Below are the code and all the weights of a small trained network. Each question names an input and a target symbol and asks about switching units off, where a switched-off unit gives its printed mean instead of its output.

import numpy as np


def w(rows, s, z=0):
    codes = np.array(rows[::2]) - 128.0
    scale = np.full(codes.shape[1], s)
    scale[-1] = z or s
    return codes * scale


def f(y):
    return y / 2 * (1 + np.tanh(0.7978845608 * (y + 0.044715 * y**3)))


def softmax(a):
    e = np.exp(a - a.max(-1, keepdims=True))
    return e / e.sum(-1, keepdims=True)


def log_softmax(a):
    a = a - a.max(-1, keepdims=True)
    return a - np.log(np.exp(a).sum(-1, keepdims=True))


def net(x, mask):
    ids = ['ΛΞηθπτ'.index(c) for c in x.split()]
    T = len(ids)
    res = E[ids] + P[:T]
    u = 0
    for l in range(2):
        q, k, v = (res @ M[l].T for M in (Q, K, V))
        z = softmax(np.where(np.tri(T) > 0, q @ k.T / 2**0.5, -1e9)) @ v
        res = res + np.where(mask[u], z, O[l][:, -1]) @ O[l][:, :-1]
        u += 1
        y = f(res @ A[l][:, :-1].T + A[l][:, -1])
        res = res + np.where(mask[u : u + 12], y, B[l][:, -1]) @ B[l][:, :-1]
        u += 12
    return log_softmax(res[-1] @ U[:, :-1].T + U[:, -1])


Q, K, V, O, A, B = {}, {}, {}, {}, {}, {}
E = w([
[180,191,148,114,237,142,64,236],'Λ',
[163,79,86,195,114,44,2,67],'Ξ',
[91,150,93,158,97,201,206,119],'η',
[31,177,156,49,192,35,70,138],'θ',
[249,143,115,20,104,187,59,25],'π',
[213,126,123,143,109,78,190,205],'τ',
],0.013)
P = w([
[115,166,177,194,125,166,64,95],'0',
[171,124,186,76,103,177,96,125],'1',
[104,126,146,118,71,168,134,116],'2',
[129,133,122,110,74,134,140,114],'3',
[133,135,108,121,78,110,163,108],'4',
[165,145,106,113,85,90,175,90],'5',
[162,153,66,121,97,76,162,101],'6',
[150,151,25,145,112,59,171,119],'7',
[194,154,35,120,127,76,170,89],'8',
[197,152,2,123,131,67,172,102],'9',
],0.0094)
Q[0] = w([
[65,103,252,134,149,181,155,254],'0.h1',
[173,52,117,235,67,99,76,43],'0.h1',
],0.0085)
K[0] = w([
[101,146,254,167,108,189,69,147],'0.h1',
[182,156,58,124,115,151,195,98],'0.h1',
],0.0084)
V[0] = w([
[151,194,151,178,59,152,176,212],'0.h1',
[64,132,119,89,144,254,172,34],'0.h1',
],0.0065)
O[0] = w([
[174,93,149,104,62,208,81,184,101],'0.h1',
[200,70,94,102,253,126,89,170,3],'0.h1',
],0.012,0.0039)
A[0] = w([
[67,170,155,67,139,87,152,28,141],'0.n1',
[42,157,255,87,226,88,97,143,152],'0.n2',
[63,141,78,205,183,121,66,154,112],'0.n3',
[66,162,108,71,87,180,118,129,242],'0.n4',
[78,157,120,144,123,167,83,154,133],'0.n5',
[180,128,45,134,246,98,77,82,122],'0.n6',
[189,150,62,205,57,138,126,109,164],'0.n7',
[188,75,114,198,79,47,122,101,252],'0.n8',
[153,167,136,105,127,81,213,119,194],'0.n9',
[87,213,105,128,153,130,103,199,221],'0.n10',
[81,170,117,122,152,137,217,103,179],'0.n11',
[226,100,62,184,91,181,126,191,207],'0.n12',
],0.0075,0.0028)
B[0] = w([
[77,61,135,184,107,80,126,122,203],'0.n1',
[122,71,214,90,153,159,56,140,173],'0.n2',
[178,100,154,29,171,124,54,70,154],'0.n3',
[131,128,186,67,53,114,162,208,174],'0.n4',
[188,124,214,128,158,66,135,86,136],'0.n5',
[106,155,36,13,71,141,125,187,200],'0.n6',
[198,40,188,94,57,224,178,111,249],'0.n7',
[62,121,51,84,166,246,255,107,254],'0.n8',
[72,122,74,154,154,119,154,216,191],'0.n9',
[199,126,210,105,140,106,159,217,178],'0.n10',
[214,103,56,80,103,83,160,217,167],'0.n11',
[157,15,56,132,147,91,30,113,196],'0.n12',
],0.0058,0.0081)
Q[1] = w([
[95,95,148,205,162,82,72,115],'1.h1',
[1,60,78,66,170,127,141,41],'1.h1',
],0.0054)
K[1] = w([
[47,56,158,129,89,139,2,128],'1.h1',
[32,79,85,52,54,42,123,119],'1.h1',
],0.0043)
V[1] = w([
[167,86,72,143,111,196,168,67],'1.h1',
[156,71,220,170,181,2,127,236],'1.h1',
],0.0045)
O[1] = w([
[94,20,151,76,124,164,199,155,252],'1.h1',
[191,127,81,140,109,245,69,170,7],'1.h1',
],0.012,0.0022)
A[1] = w([
[161,104,116,148,99,117,138,69,178],'1.n1',
[194,102,78,118,196,56,187,140,130],'1.n2',
[160,141,64,189,43,123,129,175,251],'1.n3',
[154,82,37,125,104,178,111,186,56],'1.n4',
[118,154,192,148,125,153,205,75,163],'1.n5',
[137,137,237,114,254,72,131,193,191],'1.n6',
[254,146,77,221,218,93,70,101,56],'1.n7',
[103,29,179,139,71,145,98,109,152],'1.n8',
[210,64,19,158,129,98,214,166,142],'1.n9',
[72,119,139,139,125,63,116,45,71],'1.n10',
[146,157,168,55,195,115,148,163,231],'1.n11',
[117,119,207,104,54,193,158,222,235],'1.n12',
],0.0069,0.002)
B[1] = w([
[89,109,129,128,78,185,110,194,169],'1.n1',
[52,130,125,167,142,94,58,127,185],'1.n2',
[155,114,43,75,156,96,106,153,195],'1.n3',
[90,121,143,141,170,151,172,142,193],'1.n4',
[71,231,27,114,164,105,106,189,181],'1.n5',
[121,91,193,239,43,222,38,108,162],'1.n6',
[197,149,133,122,186,29,168,52,168],'1.n7',
[214,137,191,75,110,144,177,157,209],'1.n8',
[139,86,202,187,130,120,118,124,254],'1.n9',
[69,175,130,163,136,178,125,253,175],'1.n10',
[100,139,99,224,59,102,127,64,165],'1.n11',
[98,94,92,168,124,29,139,78,237],'1.n12',
],0.0063,0.012)
U = w([
[68,87,254,207,95,130,100,66,156],'Λ',
[111,121,43,128,90,170,90,198,254],'Ξ',
[128,136,63,34,160,27,158,95,124],'η',
[87,151,162,102,151,181,177,207,125],'θ',
[146,115,212,17,72,140,161,106,13],'π',
[109,62,203,74,183,172,129,152,123],'τ',
],0.0068,0.00064)

Each question gives the input, a string of symbols that net reads in full, and the target symbol t.
The units are the heads (2 rows each of Q, K, V and O) and the neurons (one row each of A and B). Each row of codes is followed by its name. A weight is (code - 128) times the scale printed after its matrix; where a second scale follows, it is the last column's (O, A, B and U).
mask holds one flag per unit, layer by layer, with each layer's heads first. A switched-off unit (its flag False) gives its mean, the last column of its rows in O or B, instead of its output. The means were averaged over made-up inputs and are rounded, as every weight is.
A unit's drop is (log p(t) with every unit on - log p(t) with that unit switched off) / (log p(t) with every unit on - log p(t) with every unit switched off).
The circuit of an input: a set's keep is (log p(t) with only the set's units on - log p(t) with every unit switched off) / (log p(t) with every unit on - log p(t) with every unit switched off). Starting from the 12 units with the biggest drops (on a tie, the unit counted first), units are removed one at a time, each time the one whose removal leaves the highest keep (on an exact tie, the one counted first), for as long as the keep stays at least 0.8.
circuit, biggest first: the units of the circuit, biggest drop first
unit that matters most: the unit with the biggest drop
k most important neurons: the k neurons with the biggest drops, biggest first
k most important neurons of layer l: the k neurons of layer l with the biggest drops, biggest first
input Ξ Ξ Λ, target Λ: circuit, biggest first => 1.n6; 0.n2; 0.n6; 1.n11
input Ξ η Ξ π τ π Ξ Ξ θ, target Λ: unit that matters most => 0.n10
input θ Λ Ξ θ π π Ξ π π τ, target Λ: circuit, biggest first => 1.n9; 1.n2
input π Λ τ θ, target Λ: circuit, biggest first => 0.n6; 1.n6; 0.n2
input Λ θ π π, target η: circuit, biggest first => 0.h1; 0.n7
input Λ π Ξ, target η: circuit, biggest first => 0.h1; 0.n6
input π Λ Λ, target Ξ: circuit, biggest first => 1.h1; 0.n8; 0.n7
input π η Ξ Ξ Ξ π η η, target Λ: 2 most important neurons of layer 0 => 0.n6; 0.n12
input Λ Λ Ξ η Λ, target η: 4 most important neurons of layer 0 => 0.n8; 0.n7; 0.n10; 0.n5
input τ θ τ π Ξ π Λ π π η, target Λ: circuit, biggest first => 1.n9; 1.h1; 1.n3
input Λ θ π Ξ Λ θ θ Λ, target η: 3 most important neurons => 1.n7; 0.n8; 0.n6
input θ Ξ τ η, target η: 2 most important neurons => 1.n12; 1.n6
input Λ Λ Ξ η, target Ξ: 2 most important neurons => 0.n8; 0.n10
input τ Λ Λ, target Ξ: 2 most important neurons => 1.n9; 0.n8
input Ξ η Ξ Ξ τ Ξ, target π: circuit, biggest first => 0.h1; 1.n8; 0.n7
input θ Ξ Ξ Λ Ξ η π η π η, target τ: 2 most important neurons of layer 1 => 1.n9; 1.n12
input Ξ θ π Λ Ξ Ξ η, target η: unit that matters most => 1.n6
input Λ τ τ, target Ξ: 2 most important neurons => 0.n10; 1.n3
input Ξ Ξ Ξ Λ τ, target η: circuit, biggest first => 1.n12; 1.n6
input η θ Λ Ξ Ξ, target θ: unit that matters most => 0.n8
input Λ Ξ Ξ θ θ Ξ τ τ τ, target π: 3 most important neurons of layer 0 => 0.n7; 0.n12; 0.n8
input η η Ξ Λ τ, target τ: 2 most important neurons => 0.n12; 1.n9
input η π η, target τ: 2 most important neurons of layer 0 => 0.n12; 0.n8
input π θ Ξ, target η: 2 most important neurons => 1.n6; 0.n3
input Ξ π π η θ τ π θ, target Ξ: 2 most important neurons => 0.n1; 0.n10
input Λ π Λ Λ Ξ, target θ: 2 most important neurons of layer 1 => 1.n10; 1.n12
input Ξ Λ θ Ξ, target Ξ: 2 most important neurons of layer 0 => 0.n1; 0.n4
input τ Λ π η Λ Ξ π, target η: most important neuron of layer 1 => 1.n6
input π Ξ τ, target Λ: 2 most important neurons => 0.n6; 1.n9
